Here is a tiny trained network, its code and every weight. The questions are about switching its units off for an input and a class, where a switched-off unit gives its printed mean instead of its output.

import numpy as np


def w(rows, s, z=0):
    codes = np.array(rows[::2]) - 128.0
    scale = np.full(codes.shape[1], s)
    scale[-1] = z or s
    return codes * scale


def norm(h):
    return h / np.sqrt((h * h).mean(-1, keepdims=True) + 1e-5)


def f(y):
    return y / 2 * (1 + np.tanh(0.7978845608 * (y + 0.044715 * y**3)))


def log_softmax(a):
    a = a - a.max(-1, keepdims=True)
    return a - np.log(np.exp(a).sum(-1, keepdims=True))


def net(x, mask):
    res = np.array(x, float).reshape(1, 2) / 4 @ E
    u = 0
    for l in range(4):
        y = f(norm(res) @ A[l][:, :-1].T + A[l][:, -1])
        res = res + np.where(mask[u : u + 3], y, B[l][:, -1]) @ B[l][:, :-1]
        u += 3
    return log_softmax(norm(res)[-1] @ U[:, :-1].T + U[:, -1])


A, B = {}, {}
E = w([
[121,39,131,116,135,190,101],'x0',
[62,2,137,159,13,18,124],'x1',
],0.008)
A[0] = w([
[124,24,144,122,53,163,170,47],'L0N0',
[148,2,85,122,115,209,124,4],'L0N1',
[92,147,127,104,129,82,111,97],'L0N2',
],0.0083,0.0025)
B[0] = w([
[55,128,51,101,221,106,114,253],'L0N0',
[232,148,146,107,101,124,254,221],'L0N1',
[193,167,126,48,196,152,160,146],'L0N2',
],0.0084,0.0053)
A[1] = w([
[163,168,118,162,90,117,124,149],'L1N0',
[166,190,195,98,98,170,101,98],'L1N1',
[80,135,207,214,143,183,12,7],'L1N2',
],0.011,0.0019)
B[1] = w([
[97,84,136,159,106,43,231,166],'L1N0',
[117,100,108,158,2,92,110,255],'L1N1',
[112,142,190,154,95,109,168,131],'L1N2',
],0.0085,0.0046)
A[2] = w([
[144,73,142,194,70,89,76,100],'L2N0',
[162,185,170,47,111,254,106,7],'L2N1',
[151,198,118,163,126,161,46,52],'L2N2',
],0.0093,0.0014)
B[2] = w([
[208,100,185,139,130,218,92,206],'L2N0',
[108,87,71,150,167,86,156,253],'L2N1',
[72,6,164,126,63,106,57,199],'L2N2',
],0.012,0.0042)
A[3] = w([
[78,86,134,156,112,73,75,195],'L3N0',
[75,203,114,84,254,98,131,7],'L3N1',
[31,105,106,114,120,115,62,77],'L3N2',
],0.0078,0.0016)
B[3] = w([
[92,153,98,135,166,186,123,254],'L3N0',
[159,109,254,135,86,210,126,142],'L3N1',
[99,143,162,218,143,134,93,209],'L3N2',
],0.018,0.0057)
U = w([
[36,93,78,184,177,146,87,160],'0',
[143,115,8,77,131,35,198,218],'1',
[178,104,246,109,85,173,156,202],'2',
[136,115,157,73,152,97,64,3],'3',
],0.014,0.0048)

Each question gives the input, the list of numbers given to net, and the class t.
The units are the neurons (one row each of A and B). Each row of codes is followed by its name. A weight is (code - 128) times the scale printed after its matrix; where a second scale follows, it is the last column's (A, B and U).
mask holds one flag per neuron, layer by layer. A switched-off neuron (its flag False) gives its mean, the last column of its row in B, instead of its output. The means were averaged over made-up inputs and are rounded, as every weight is.
A unit's drop is (log p(t) with every unit on - log p(t) with that unit switched off) / (log p(t) with every unit on - log p(t) with every unit switched off).
The circuit of an input: a set's keep is (log p(t) with only the set's units on - log p(t) with every unit switched off) / (log p(t) with every unit on - log p(t) with every unit switched off). Starting from all 12 units, units are removed one at a time, each time the one whose removal leaves the highest keep (on an exact tie, the one counted first), for as long as the keep stays at least 0.8.
units of the circuit, in order: the units of the circuit, biggest drop first
most important unit: the unit with the biggest drop
top k neurons: the k neurons with the biggest drops, biggest first
k most important neurons of layer l: the k neurons of layer l with the biggest drops, biggest first
drop when u is switched off: that unit's drop, to one decimal
input [-8,-4], class 1: units of the circuit, in order	(L3N2)
input [-4,-3], class 1: units of the circuit, in order	(L0N0, L3N2, L3N1)
input [-8,-1], class 1: top 3 neurons	(L0N0, L1N1, L3N2)
input [8,7], class 1: top 2 neurons	(L0N1, L0N0)
input [-2,2], class 2: top 3 neurons	(L3N1, L2N2, L0N2)
input [2,0], class 2: 2 most important neurons of layer 1	(L1N1, L1N0)
input [2,2], class 2: top 2 neurons	(L3N1, L0N0)
input [-2,0], class 2: top 2 neurons	(L1N1, L2N0)
input [6,4], class 1: top 2 neurons	(L0N1, L0N0)
input [-3,2], class 2: top 3 neurons	(L2N2, L3N1, L0N1)
input [-4,3], class 1: top 4 neurons	(L0N0, L0N2, L1N1, L2N2)
input [3,0], class 2: 2 most important neurons of layer 3	(L3N1, L3N0)
input [-3,1], class 2: 2 most important neurons of layer 2	(L2N0, L2N1)
input [2,-2], class 2: most important unit	L1N1
input [-2,3], class 2: 2 most important neurons of layer 1	(L1N1, L1N0)
input [0,2], class 2: top 2 neurons	(L3N1, L2N2)
input [7,-2], class 1: drop when L0N1 is switched off	0.6
input [-2,-2], class 2: drop when L0N0 is switched off	0.3
input [6,1], class 1: drop when L0N1 is switched off	1.6
input [7,2], class 1: top neuron	(L0N1)
